Below are the code and all the weights of a small trained network. Each question names an input and a class and asks about switching units off, where a switched-off unit gives its printed mean instead of its output.

import numpy as np


def w(rows, s, z=0):
    codes = np.array(rows[::2]) - 128.0
    scale = np.full(codes.shape[1], s)
    scale[-1] = z or s
    return codes * scale


def norm(h):
    return h / np.sqrt((h * h).mean(-1, keepdims=True) + 1e-5)


def f(y):
    return np.maximum(y, 0)


def log_softmax(a):
    a = a - a.max(-1, keepdims=True)
    return a - np.log(np.exp(a).sum(-1, keepdims=True))


def net(x, mask):
    res = np.array(x, float).reshape(1, 8) / 4 @ E
    u = 0
    for l in range(2):
        y = f(norm(res) @ A[l][:, :-1].T + A[l][:, -1])
        res = res + np.where(mask[u : u + 12], y, B[l][:, -1]) @ B[l][:, :-1]
        u += 12
    return log_softmax(norm(res)[-1] @ U[:, :-1].T + U[:, -1])


A, B = {}, {}
E = w([
[130,129,127,127,127,125,128],'x0',
[38,106,106,113,175,5,202],'x1',
[96,195,195,144,98,134,170],'x2',
[126,128,127,129,128,130,127],'x3',
[70,118,103,221,33,89,66],'x4',
[128,130,126,129,129,129,129],'x5',
[99,174,134,133,205,128,59],'x6',
[169,45,254,185,177,81,112],'x7',
],0.0084)
A[0] = w([
[56,176,142,137,252,136,42,90],'0.n1',
[166,187,162,170,100,162,133,102],'0.n2',
[96,158,147,117,158,119,46,67],'0.n3',
[150,39,138,98,37,115,222,44],'0.n4',
[41,73,134,114,163,56,152,2],'0.n5',
[107,158,147,79,122,62,155,128],'0.n6',
[159,101,139,114,131,204,98,55],'0.n7',
[135,79,179,97,158,155,137,70],'0.n8',
[126,88,170,185,111,101,68,94],'0.n9',
[66,181,209,129,111,119,184,62],'0.n10',
[191,24,30,72,154,65,43,93],'0.n11',
[190,122,155,143,176,118,153,122],'0.n12',
],0.012,0.0069)
B[0] = w([
[232,112,120,139,8,96,225,246],'0.n1',
[139,123,115,179,164,230,98,181],'0.n2',
[188,95,121,137,38,105,204,168],'0.n3',
[242,166,119,144,79,70,158,209],'0.n4',
[163,45,50,189,193,197,100,208],'0.n5',
[167,103,77,147,181,214,96,215],'0.n6',
[126,76,86,148,140,170,94,176],'0.n7',
[105,173,80,112,139,98,90,178],'0.n8',
[103,175,99,65,134,118,55,209],'0.n9',
[92,196,205,208,138,181,137,198],'0.n10',
[75,251,254,209,113,213,187,254],'0.n11',
[119,152,128,105,153,107,28,206],'0.n12',
],0.009,0.0065)
A[1] = w([
[128,66,196,171,146,111,127,123],'1.n1',
[93,116,180,142,120,173,166,2],'1.n2',
[162,141,154,8,193,150,145,117],'1.n3',
[158,154,169,147,136,111,111,116],'1.n4',
[154,169,164,116,164,140,138,69],'1.n5',
[83,141,118,152,83,92,57,154],'1.n6',
[128,157,109,149,101,152,121,176],'1.n7',
[80,159,66,67,103,157,146,69],'1.n8',
[87,143,116,146,173,92,182,96],'1.n9',
[174,134,121,100,97,117,158,73],'1.n10',
[129,79,170,107,142,80,79,82],'1.n11',
[83,61,110,135,150,79,210,107],'1.n12',
],0.016,0.004)
B[1] = w([
[125,176,147,65,100,134,113,187],'1.n1',
[114,127,164,190,193,119,140,162],'1.n2',
[57,47,99,152,80,108,159,207],'1.n3',
[114,179,90,125,144,99,140,209],'1.n4',
[84,107,94,141,97,119,168,203],'1.n5',
[90,45,105,96,142,139,195,193],'1.n6',
[134,105,150,102,199,86,162,254],'1.n7',
[129,188,193,107,162,51,37,194],'1.n8',
[165,136,127,123,71,251,63,168],'1.n9',
[169,99,144,163,146,48,109,183],'1.n10',
[125,207,102,82,178,73,112,152],'1.n11',
[197,90,128,129,113,178,47,156],'1.n12',
],0.013,0.0083)
U = w([
[183,85,115,152,110,252,52,137],'0',
[235,138,128,162,41,73,190,75],'1',
[127,106,123,163,181,119,143,254],'2',
[69,179,201,191,129,174,182,68],'3',
[96,180,133,46,129,80,72,100],'4',
[41,6,98,121,81,122,171,85],'5',
],0.013,0.0098)

Each question gives the input, the list of numbers given to net, and the class t.
The units are the neurons (one row each of A and B). Each row of codes is followed by its name. A weight is (code - 128) times the scale printed after its matrix; where a second scale follows, it is the last column's (A, B and U).
mask holds one flag per neuron, layer by layer. A switched-off neuron (its flag False) gives its mean, the last column of its row in B, instead of its output. The means were averaged over made-up inputs and are rounded, as every weight is.
A unit's drop is (log p(t) with every unit on - log p(t) with that unit switched off) / (log p(t) with every unit on - log p(t) with every unit switched off).
The circuit of an input: a set's keep is (log p(t) with only the set's units on - log p(t) with every unit switched off) / (log p(t) with every unit on - log p(t) with every unit switched off). Starting from the 12 units with the biggest drops (on a tie, the unit counted first), units are removed one at a time, each time the one whose removal leaves the highest keep (on an exact tie, the one counted first), for as long as the keep stays at least 0.8.
circuit, biggest first: the units of the circuit, biggest drop first
most important unit: the unit with the biggest drop
top k neurons: the k neurons with the biggest drops, biggest first
top k neurons in layer l: the k neurons of layer l with the biggest drops, biggest first
input [0,7,-3,-4,-1,4,8,-4], class 1: most important unit	0.n1
input [-4,-6,-8,-6,-5,-5,-2,6], class 3: top 4 neurons in layer 0	0.n11; 0.n5; 0.n6; 0.n2
input [1,-6,-2,5,4,-8,4,-8], class 4: top 2 neurons in layer 0	0.n5; 0.n6
input [-5,5,-2,1,4,-4,5,6], class 4: top 4 neurons in layer 0	0.n9; 0.n4; 0.n2; 0.n7
input [-5,-2,5,0,6,-7,-1,4], class 5: top 2 neurons in layer 0	0.n9; 0.n11
input [6,4,-7,-1,-1,1,-6,-8], class 4: top 2 neurons	1.n8; 0.n1
input [-2,3,-6,0,-7,0,-8,-3], class 1: top 2 neurons in layer 0	0.n4; 0.n11
input [-3,8,8,-5,1,8,-6,-7], class 0: circuit, biggest first	1.n9; 0.n11; 1.n12
input [-6,6,4,-4,5,3,3,6], class 0: top 3 neurons in layer 0	0.n5; 0.n11; 0.n12
input [4,-5,7,-5,7,-7,-6,-8], class 4: top 3 neurons	1.n8; 0.n11; 0.n1
input [-8,4,-8,-1,7,-3,2,7], class 3: top 2 neurons in layer 0	0.n11; 0.n12
input [7,8,3,2,-8,-2,-3,-8], class 0: top 2 neurons in layer 1	1.n9; 1.n12
input [-1,6,3,2,5,4,3,5], class 0: top 2 neurons in layer 0	0.n5; 0.n11
input [-3,2,-2,2,4,1,6,8], class 4: top 4 neurons	0.n9; 1.n11; 1.n1; 0.n4
input [-6,-1,4,-4,-5,-1,5,-2], class 1: top 2 neurons	0.n1; 0.n11
input [-4,-3,-4,7,6,6,0,-8], class 4: most important unit	1.n8
input [4,-4,-6,5,0,3,-5,-3], class 3: top 2 neurons in layer 0	0.n11; 0.n1
input [-2,7,-1,-3,4,5,7,1], class 0: top 3 neurons	1.n12; 0.n5; 0.n4
input [1,4,-3,-6,-1,-7,7,8], class 4: top 2 neurons in layer 1	1.n1; 1.n11
input [2,8,8,-6,-1,7,5,-7], class 0: most important unit	1.n9
input [1,7,1,5,-8,3,5,-7], class 5: top 2 neurons	1.n3; 0.n6
input [8,-6,-7,-2,-8,-2,-7,-7], class 5: top 2 neurons	1.n3; 0.n1
input [-1,7,5,-6,-5,5,3,4], class 0: top 2 neurons	0.n11; 1.n9
input [-8,-4,5,-1,0,5,-7,-8], class 4: top 2 neurons in layer 0	0.n1; 0.n11
input [-5,2,-6,2,-1,0,3,8], class 4: top 2 neurons	0.n12; 1.n1
input [5,0,-7,-5,2,0,6,-3], class 3: top 2 neurons in layer 0	0.n11; 0.n4
